Below are the code and all the weights of a small trained network. Each question names an input and a class and asks about switching units off, where a switched-off unit gives its printed mean instead of its output.

import numpy as np


def w(rows, s, z=0):
    codes = np.array(rows[::2]) - 128.0
    scale = np.full(codes.shape[1], s)
    scale[-1] = z or s
    return codes * scale


def f(y):
    return y / 2 * (1 + np.tanh(0.7978845608 * (y + 0.044715 * y**3)))


def log_softmax(a):
    a = a - a.max(-1, keepdims=True)
    return a - np.log(np.exp(a).sum(-1, keepdims=True))


def net(x, mask):
    res = np.array(x, float).reshape(1, 7) / 4 @ E
    y = f(res @ A[0][:, :-1].T + A[0][:, -1])
    res = res + np.where(mask, y, B[0][:, -1]) @ B[0][:, :-1]
    return log_softmax(res[-1] @ U[:, :-1].T + U[:, -1])


A, B = {}, {}
E = w([
[157,117,150,93,129,141,140,143,78,144,170,86],'x0',
[144,136,129,126,121,115,121,97,126,126,142,117],'x1',
[113,133,137,117,107,92,145,120,81,142,108,182],'x2',
[77,147,97,141,109,127,86,112,209,99,158,97],'x3',
[111,117,142,137,138,125,148,115,148,117,133,120],'x4',
[156,104,32,109,187,187,146,109,103,35,202,184],'x5',
[55,210,132,216,121,251,131,86,72,120,140,98],'x6',
],0.012)
A[0] = w([
[164,113,175,45,107,52,106,161,199,170,66,93,197],'n0',
[83,180,75,160,172,229,133,77,39,53,144,145,98],'n1',
[140,121,127,68,134,101,133,136,102,119,120,101,173],'n2',
[151,111,149,88,113,78,132,143,179,178,105,109,163],'n3',
[152,115,19,110,172,168,164,114,93,11,213,212,151],'n4',
[146,97,83,23,172,102,145,128,152,60,125,155,131],'n5',
[88,171,185,181,79,226,76,82,89,174,73,104,130],'n6',
[151,131,145,137,125,123,86,152,137,198,71,114,190],'n7',
[185,64,53,58,171,120,123,138,134,1,184,211,122],'n8',
[129,195,141,161,164,151,116,138,105,84,163,163,121],'n9',
[49,121,166,121,191,121,158,200,169,139,110,77,152],'n10',
[155,39,120,58,132,64,104,146,176,129,128,148,254],'n11',
[102,165,190,181,108,115,107,120,121,231,77,63,205],'n12',
],0.011,0.0081)
B[0] = w([
[163,162,160,50,130,83,157,108,230,120,95,131,228],'n0',
[97,181,185,44,148,155,175,53,84,36,101,123,224],'n1',
[101,123,108,153,116,110,91,116,173,131,121,158,160],'n2',
[128,171,151,72,141,127,92,106,173,103,126,132,188],'n3',
[153,108,125,81,161,169,111,99,86,47,142,187,252],'n4',
[126,62,112,177,131,157,137,162,102,147,137,201,197],'n5',
[114,122,106,210,85,147,188,134,66,162,152,94,214],'n6',
[109,164,132,97,111,77,136,140,186,148,132,73,179],'n7',
[155,21,55,185,145,170,77,157,97,91,156,149,239],'n8',
[178,119,157,84,134,128,149,124,67,131,131,87,164],'n9',
[92,169,133,163,114,115,121,120,150,143,102,139,160],'n10',
[160,96,99,125,143,55,58,202,254,197,126,206,231],'n11',
[100,160,130,224,86,106,138,183,136,240,140,51,221],'n12',
],0.016,0.025)
U = w([
[110,175,169,113,164,48,105,152,229,202,103,154,241],'0',
[138,48,69,199,209,120,83,174,127,140,159,218,11],'1',
[49,164,158,254,118,121,165,140,87,202,146,86,152],'2',
[96,152,174,109,199,140,151,73,76,77,137,156,121],'3',
],0.0091,0.0011)

Each question gives the input, the list of numbers given to net, and the class t.
The units are the neurons (one row each of A and B). Each row of codes is followed by its name. A weight is (code - 128) times the scale printed after its matrix; where a second scale follows, it is the last column's (A, B and U).
mask holds one flag per neuron, in row order. A switched-off neuron (its flag False) gives its mean, the last column of its row in B, instead of its output. The means were averaged over made-up inputs and are rounded, as every weight is.
A unit's drop is (log p(t) with every unit on - log p(t) with that unit switched off) / (log p(t) with every unit on - log p(t) with every unit switched off).
unit that matters most: the unit with the biggest drop
top k neurons: the k neurons with the biggest drops, biggest first
drop of u: that unit's drop, to one decimal
input [-6,-8,5,5,0,2,1], class 3: unit that matters most	n11
input [-1,-7,5,-7,-8,0,1], class 2: top 3 neurons	[n11, n0, n4]
input [6,-1,-5,-4,3,4,1], class 3: top 2 neurons	[n11, n1]
input [2,-5,5,-4,-1,6,1], class 3: top 2 neurons	[n1, n11]
input [-3,-2,-3,-2,5,0,-3], class 0: top 2 neurons	[n4, n8]
input [-8,-5,-6,-8,8,5,1], class 3: top 2 neurons	[n11, n1]
input [4,5,7,6,4,-8,1], class 2: top 3 neurons	[n12, n11, n6]
input [-5,0,4,-6,-1,0,-7], class 0: top 2 neurons	[n0, n4]
input [8,3,-1,-5,7,0,-5], class 0: drop of n0	0.7
input [8,5,4,-2,-7,-3,1], class 2: drop of n11	0.6
input [5,-3,-4,-4,-2,8,3], class 3: drop of n1	0.7
